Here is a tiny trained network, its code and every weight. The questions are about switching its units off for an input and a class, where a switched-off unit gives its printed mean instead of its output.

import numpy as np


def w(rows, s, z=0):
    codes = np.array(rows[::2]) - 128.0
    scale = np.full(codes.shape[1], s)
    scale[-1] = z or s
    return codes * scale


def norm(h):
    return h / np.sqrt((h * h).mean(-1, keepdims=True) + 1e-5)


def f(y):
    return y / 2 * (1 + np.tanh(0.7978845608 * (y + 0.044715 * y**3)))


def log_softmax(a):
    a = a - a.max(-1, keepdims=True)
    return a - np.log(np.exp(a).sum(-1, keepdims=True))


def net(x, mask):
    res = np.array(x, float).reshape(1, 6) / 4 @ E
    u = 0
    for l in range(4):
        y = f(norm(res) @ A[l][:, :-1].T + A[l][:, -1])
        res = res + np.where(mask[u : u + 8], y, B[l][:, -1]) @ B[l][:, :-1]
        u += 8
    return log_softmax(norm(res)[-1] @ U[:, :-1].T + U[:, -1])


A, B = {}, {}
E = w([
[94,187,175,127,177,197,98],'x0',
[179,146,208,95,88,164,121],'x1',
[141,165,40,27,121,178,119],'x2',
[133,125,130,126,129,128,128],'x3',
[193,254,98,190,112,91,125],'x4',
[105,126,130,71,116,19,1],'x5',
],0.0032)
A[0] = w([
[137,153,83,64,155,145,117,178],'0.n1',
[10,155,66,164,190,123,122,35],'0.n2',
[175,85,89,171,40,162,187,71],'0.n3',
[64,213,186,96,254,169,123,5],'0.n4',
[180,142,162,122,109,174,208,149],'0.n5',
[86,115,33,200,190,138,119,136],'0.n6',
[85,179,139,161,208,199,56,38],'0.n7',
[123,98,170,176,147,101,94,173],'0.n8',
],0.0055,0.0016)
B[0] = w([
[67,145,153,197,155,182,74,206],'0.n1',
[197,62,99,160,60,130,126,181],'0.n2',
[100,132,166,55,198,25,118,224],'0.n3',
[143,122,164,109,85,43,230,213],'0.n4',
[131,93,146,146,219,163,34,249],'0.n5',
[210,69,176,167,162,150,73,218],'0.n6',
[216,125,146,3,30,80,175,190],'0.n7',
[48,169,170,120,84,157,89,180],'0.n8',
],0.0052,0.0021)
A[1] = w([
[173,171,247,30,125,129,109,116],'1.n1',
[186,105,120,34,134,83,206,134],'1.n2',
[51,25,95,102,122,213,104,58],'1.n3',
[38,86,104,163,206,56,42,251],'1.n4',
[79,254,178,117,235,172,45,107],'1.n5',
[48,129,199,254,60,78,209,186],'1.n6',
[106,151,126,91,155,113,97,194],'1.n7',
[132,99,58,78,172,1,133,69],'1.n8',
],0.0036,0.0012)
B[1] = w([
[237,19,77,162,108,207,140,222],'1.n1',
[121,252,161,136,134,248,191,159],'1.n2',
[111,142,168,137,56,148,145,172],'1.n3',
[201,150,229,93,55,183,121,253],'1.n4',
[156,57,73,182,124,37,113,200],'1.n5',
[80,143,181,154,71,226,155,183],'1.n6',
[165,129,227,135,78,88,66,162],'1.n7',
[213,122,190,8,85,143,202,167],'1.n8',
],0.0035,0.0023)
A[2] = w([
[123,170,2,46,148,250,64,254],'2.n1',
[102,148,67,48,155,93,128,151],'2.n2',
[99,91,118,114,94,29,167,126],'2.n3',
[165,72,43,103,189,42,157,168],'2.n4',
[159,89,92,201,68,172,84,39],'2.n5',
[98,113,95,180,246,185,253,147],'2.n6',
[132,92,172,108,93,221,95,201],'2.n7',
[160,194,138,126,63,108,84,86],'2.n8',
],0.0045,0.00079)
B[2] = w([
[100,112,252,230,75,103,137,221],'2.n1',
[97,197,243,133,145,149,141,124],'2.n2',
[188,195,157,19,150,223,168,130],'2.n3',
[149,109,179,154,71,164,172,155],'2.n4',
[181,93,150,125,112,122,93,159],'2.n5',
[134,127,211,36,219,146,40,222],'2.n6',
[135,51,1,128,122,54,145,253],'2.n7',
[148,91,130,144,186,117,158,187],'2.n8',
],0.0056,0.0024)
A[3] = w([
[160,122,114,109,116,98,50,118],'3.n1',
[80,134,156,181,91,229,95,161],'3.n2',
[135,88,204,149,106,114,154,194],'3.n3',
[153,87,200,60,118,113,254,252],'3.n4',
[190,224,69,215,186,76,118,133],'3.n5',
[212,68,110,111,116,119,113,134],'3.n6',
[27,103,31,90,134,139,137,119],'3.n7',
[105,144,112,51,94,22,44,74],'3.n8',
],0.0069,0.0024)
B[3] = w([
[131,110,126,175,172,196,138,165],'3.n1',
[78,160,95,123,109,75,88,147],'3.n2',
[99,190,82,156,120,129,113,224],'3.n3',
[173,191,128,116,96,105,136,253],'3.n4',
[86,48,130,50,86,128,154,179],'3.n5',
[145,136,136,200,115,185,144,211],'3.n6',
[143,2,204,112,106,98,177,131],'3.n7',
[131,156,157,113,212,140,139,169],'3.n8',
],0.0076,0.0062)
U = w([
[176,201,145,77,84,125,191,152],'0',
[124,133,177,91,237,149,90,134],'1',
[32,163,127,170,78,78,91,133],'2',
[110,24,144,59,82,112,178,126],'3',
[158,104,142,150,103,140,130,244],'4',
[176,87,96,184,102,178,130,114],'5',
[116,114,42,130,160,109,169,5],'6',
[117,110,10,109,176,96,154,2],'7',
],0.012,0.0052)

Each question gives the input, the list of numbers given to net, and the class t.
The units are the neurons (one row each of A and B). Each row of codes is followed by its name. A weight is (code - 128) times the scale printed after its matrix; where a second scale follows, it is the last column's (A, B and U).
mask holds one flag per neuron, layer by layer. A switched-off neuron (its flag False) gives its mean, the last column of its row in B, instead of its output. The means were averaged over made-up inputs and are rounded, as every weight is.
A unit's drop is (log p(t) with every unit on - log p(t) with that unit switched off) / (log p(t) with every unit on - log p(t) with every unit switched off).
The circuit of an input: a set's keep is (log p(t) with only the set's units on - log p(t) with every unit switched off) / (log p(t) with every unit on - log p(t) with every unit switched off). Starting from the 12 units with the biggest drops (on a tie, the unit counted first), units are removed one at a time, each time the one whose removal leaves the highest keep (on an exact tie, the one counted first), for as long as the keep stays at least 0.8.
units of the circuit, in order: the units of the circuit, biggest drop first
unit that matters most: the unit with the biggest drop
k most important neurons: the k neurons with the biggest drops, biggest first
top k neurons in layer l: the k neurons of layer l with the biggest drops, biggest first
input [-7,-7,-1,2,-1,4], class 0: units of the circuit, in order : (2.n3)
input [2,-1,7,1,8,1], class 3: units of the circuit, in order : (3.n5, 3.n4)
input [1,1,5,7,7,5], class 3: units of the circuit, in order : (3.n5, 2.n8, 3.n4)
input [-8,8,3,0,-7,2], class 0: 2 most important neurons : (3.n4, 0.n6)
input [-6,-6,6,5,-4,-1], class 0: units of the circuit, in order : (3.n4, 2.n2)
input [-4,2,-3,3,0,7], class 1: 2 most important neurons : (3.n8, 0.n4)
input [8,7,-6,1,-4,2], class 0: units of the circuit, in order : (0.n4, 0.n7, 3.n4)
input [-7,3,7,3,-6,-4], class 0: 4 most important neurons : (0.n3, 3.n4, 2.n1, 0.n8)
input [6,-6,-1,2,7,-7], class 1: 2 most important neurons : (2.n6, 2.n7)
input [1,7,-1,-5,6,4], class 5: 2 most important neurons : (1.n1, 3.n1)
input [5,-2,8,-7,4,8], class 1: 2 most important neurons : (3.n8, 0.n1)
input [3,7,-7,8,8,6], class 3: 2 most important neurons : (3.n5, 2.n1)
input [5,-4,-8,-1,4,8], class 1: 2 most important neurons : (3.n8, 2.n1)
input [6,7,-4,5,1,5], class 5: 3 most important neurons : (1.n1, 0.n3, 3.n6)
input [-1,1,-5,2,-1,-1], class 2: unit that matters most : 0.n7
input [-7,-1,7,-4,-5,4], class 0: top 2 neurons in layer 2 : (2.n1, 2.n3)
input [-1,6,-5,7,8,2], class 3: 2 most important neurons : (3.n5, 2.n1)
input [-7,-6,-4,-2,-1,-7], class 0: units of the circuit, in order : (0.n3, 3.n4)
input [-6,8,-2,5,1,-1], class 5: top 3 neurons in layer 0 : (0.n5, 0.n4, 0.n7)
input [-5,-2,4,2,-2,-7], class 1: units of the circuit, in order : (2.n6, 0.n7)
input [-6,8,3,-2,-7,1], class 5: units of the circuit, in order : (3.n6, 3.n5)
input [-1,2,-1,-6,8,-1], class 3: most important neuron : (3.n5)
input [-5,-5,7,4,5,2], class 2: top 2 neurons in layer 0 : (0.n1, 0.n4)
input [-1,-8,8,-5,-1,1], class 2: top 2 neurons in layer 1 : (1.n1, 1.n5)
input [1,-1,5,0,4,-2], class 2: top 3 neurons in layer 2 : (2.n1, 2.n7, 2.n4)
input [-8,-3,-8,3,3,0], class 0: units of the circuit, in order : (2.n3, 3.n4)
input [8,0,3,5,-2,-3], class 0: units of the circuit, in order : (0.n4)
